array([[134, 125, 128, 115, 130, 120, 104, 109, 133, 143, 107, 135, 107],
       [135, 125, 126, 116, 131, 120, 102, 108, 129, 142, 108, 136, 104],
       [135, 125, 125, 117, 131, 121, 102, 108, 128, 142, 108, 137, 104],
       [134, 124, 129, 114, 129, 120, 105, 109, 134, 143, 107, 135, 108],
       [134, 124, 129, 113, 129, 119, 105, 109, 136, 143, 107, 134, 109],
       [135, 125, 127, 115, 130, 120, 103, 109, 131, 143, 108, 135, 106],
       [133, 124, 130, 113, 128, 119, 107, 110, 137, 144, 106, 133, 111],
       [135, 126, 124, 117, 132, 121, 101, 108, 126, 141, 110, 137, 103]]) result: 103

array([[131, 133, 126, 126, 121, 130, 135, 115, 121, 123, 126, 133, 132,
        133, 157],
       [129, 132, 126, 127, 124, 128, 132, 119, 123, 125, 127, 131, 130,
        131, 147],
       [130, 132, 125, 127, 123, 127, 133, 117, 123, 124, 126, 132, 131,
        132, 151],
       [131, 132, 125, 128, 124, 125, 133, 117, 123, 124, 125, 131, 130,
        133, 150],
       [128, 130, 127, 128, 127, 127, 130, 124, 126, 127, 127, 129, 129,
        129, 136],
       [131, 132, 127, 126, 122, 130, 134, 116, 123, 124, 127, 133, 131,
        133, 153],
       [130, 131, 127, 126, 122, 132, 134, 118, 122, 125, 128, 133, 131,
        131, 152]]) result: 152

array([[152, 121, 151, 137, 114, 121],
       [119, 156, 127, 114, 125, 140],
       [131, 153, 138, 126, 119, 144],
       [141, 124, 139, 150, 132, 136],
       [134, 124, 132, 135, 158, 111],
       [116, 144, 120, 129, 114, 157]]) result: 157

array([[138, 115, 115, 121, 112, 120, 135, 129, 124, 122, 126, 113, 119,
        114, 137],
       [120, 140, 128, 140, 133, 147, 123, 135, 125, 121, 148, 135, 125,
        127, 115],
       [115, 136, 120, 136, 119, 141, 132, 134, 127, 114, 140, 140, 124,
        132, 110],
       [125, 129, 145, 123, 141, 118, 126, 119, 137, 141, 113, 132, 141,
        141, 132],
       [124, 132, 152, 134, 146, 136, 120, 119, 133, 132, 140, 118, 137,
        125, 128],
       [124, 128, 149, 124, 142, 121, 125, 116, 138, 139, 118, 127, 142,
        139, 131],
       [142, 116, 114, 121, 115, 120, 132, 131, 121, 126, 125, 114, 118,
        114, 140],
       [124, 132, 151, 134, 146, 136, 121, 119, 133, 132, 141, 118, 137,
        126, 128],
       [136, 115, 116, 121, 111, 120, 136, 127, 125, 120, 127, 113, 120,
        114, 135],
       [145, 117, 113, 122, 120, 120, 130, 134, 120, 130, 123, 117, 118,
        115, 141]]) result: 141

array([[131, 131, 130, 121, 136, 124, 129, 121, 130, 118],
       [117, 126, 136, 133, 123, 127, 126, 131, 131, 135],
       [126, 126, 133, 134, 127, 140, 133, 122, 107, 128],
       [125, 128, 124, 140, 139, 142, 127, 133, 126, 149],
       [136, 128, 121, 130, 136, 117, 134, 123, 135, 132],
       [129, 129, 130, 131, 126, 121, 126, 104, 137, 136],
       [130, 124, 125, 130, 127, 121, 140, 145, 117, 143],
       [123, 128, 127, 125, 127, 149, 127, 130, 125, 114],
       [113, 130, 128, 127, 132, 110, 128, 122, 133, 131]]) result: 131
---
[[117 103 114 137]
 [144 134 116 127]
 [149 143 120 126]] 103

[125 114 156 102] 114

[150 135 155 155] 135

[137 139 106 130] 139

[[132 134 149 143]
 [131 137 154 135]] 134

[[152 135 136 136]
 [115 126 115 108]
 [129 115 137 150]] 135
---
[100 140 121 108 114 142] 108
[103 145 124 128 134 130 136] 134
[114 118 107 111 106 108 122] 106
[109 109 131 136 121 101 135] 121
[149 123 131 144 141] 131
[150 137 140 119 141 103] 119
[103 105 118 143] 105
[141 107 144 135 128 116] 135
[124 133 125 143 157 147 123] 157
[135 105 120 126 106  99 153] 106
---
[[ 99 144 147 119 123 103 125]
 [104 130 148 121 126 112 119]
 [106 120 150 122 129 118 115]] value 130

[[148 127 151 144 115]
 [151 123 123 141 148]
 [136 115 143 143 144]] value 123

[[122 126 146 143 131 136 130]
 [113 103 146 129 142 118 132]
 [124 146 146 113 145 134 124]] value 103

[[ 99 140 137 118 154 121]
 [117 103 138 145 139 143]
 [108 115 140 137 147 135]] value 103

[[123 120 135 125 128 139]
 [123 153 139 124 132 156]
 [132 112 112 130 126 119]] value 153

[[146 121 147 134 105]
 [106 125 152 132 145]
 [122 124 153 122 131]] value 125
---
[115 117 151 147 146 134 143] out 143, 115

[157 127 120 135 136 103 131] out 131, 157

[133 130 152 123 129] out 129, 133

[[138 137 141  98 115 144]
 [129 153 131 114 132 124]
 [150 140 149 103 124 141]] out 144, 150

[155 130 140 126 130 124 137] out 137, 155

[[129 124 106 135 144 119 126]
 [116 135 134 133 132 137 132]
 [124 137 126 137 118 130 135]] out 126, 124

[115 121 147 102 118 154] out 154, 115
---
array([107, 147, 132, 154, 120]) Answer: 154

array([[130, 155, 127, 147, 129],
       [121, 145, 124, 130, 129]]) Answer: 130

array([108, 120, 135, 153]) Answer: 135

array([[141, 117, 110, 149],
       [126, 131, 125, 126],
       [144, 156, 145, 124]]) Answer: 145

array([132, 119, 109, 147, 157, 141, 138]) Answer: 141

array([[119, 125, 120, 116, 108, 125, 136],
       [144, 124, 132, 118, 132, 122, 136],
       [113, 144, 131, 136, 128, 112, 105]]) Answer: 112
---
[[118 142 121 128 128]
 [134 132 104 127 106]
 [116 120 129 126 130]] Answer: 130

[[ 99 107 118 130 141 149]
 [155 149 139 125 112 101]] Answer: 101

[[134 138 130 130 127 123 127]
 [132 134 107 150 133 125 131]] Answer: 131

[114 147 150 131] Answer: 131

[142 125 117 134 104 123 100] Answer: 100

[146 135 140 125 147 150 115] Answer: 115
---
[132 125 132 147 137 121 152] result: 132
[132 142 104 150] result: 132
[153 144 113 128 112 116 119] result: 153
[106 149 125 136 148 110 127] result: 106
[127 118 101 128 126 105] result: 127
[103 120 110 147] result: 103
[111 105 158 130] result: 111
[150 136 158 129 119 107] result: 150
[114 144 113 101 157 130] result: 114
[154 115 116 131] result: 154
---
[148 131 140 105 146 115] value 140

[[113 106 123 143]
 [136 140 144 104]] value 123

[101 104 120 146 114 138 109] value 120

[[154 145 146 139 149 140 146]
 [143 144 157 153 150 150 144]] value 146

[[126 126 150 132]
 [128 138 134 148]] value 150

[[111 151 129 147]
 [148 139 133 112]] value 129

[135 135 140 132 152 129 147] value 140

[[132 120 104 129]
 [118 125 140 117]] value 104

[[113 131 110 126]
 [140 125 113 154]] value 110

[[125 121 122 135 126]
 [127 127 121 131 152]] value 122
---
[[127 121 133 139 117]
 [132 118 101 111 147]] -> 133

[[113 101 127 133 103 128 100]
 [121 136 136 141 143 144 147]
 [117 140 147 132 146 135 122]] -> 143

[[122 119 115 123 128 125]
 [124 130 119 121 134 135]
 [124 155 138 136 132 121]] -> 121

[[121 114 124 143]
 [136 141 135 133]
 [133 129 124 150]] -> 141

[[143 121 128 133]
 [112 130 119 146]
 [150 141 113 114]] -> 130

[[129 133 116 126]
 [121 129 130 126]
 [122 126 152 133]] -> 129

[[147 150 127 129 129]
 [154 150 127 129 129]] -> 127
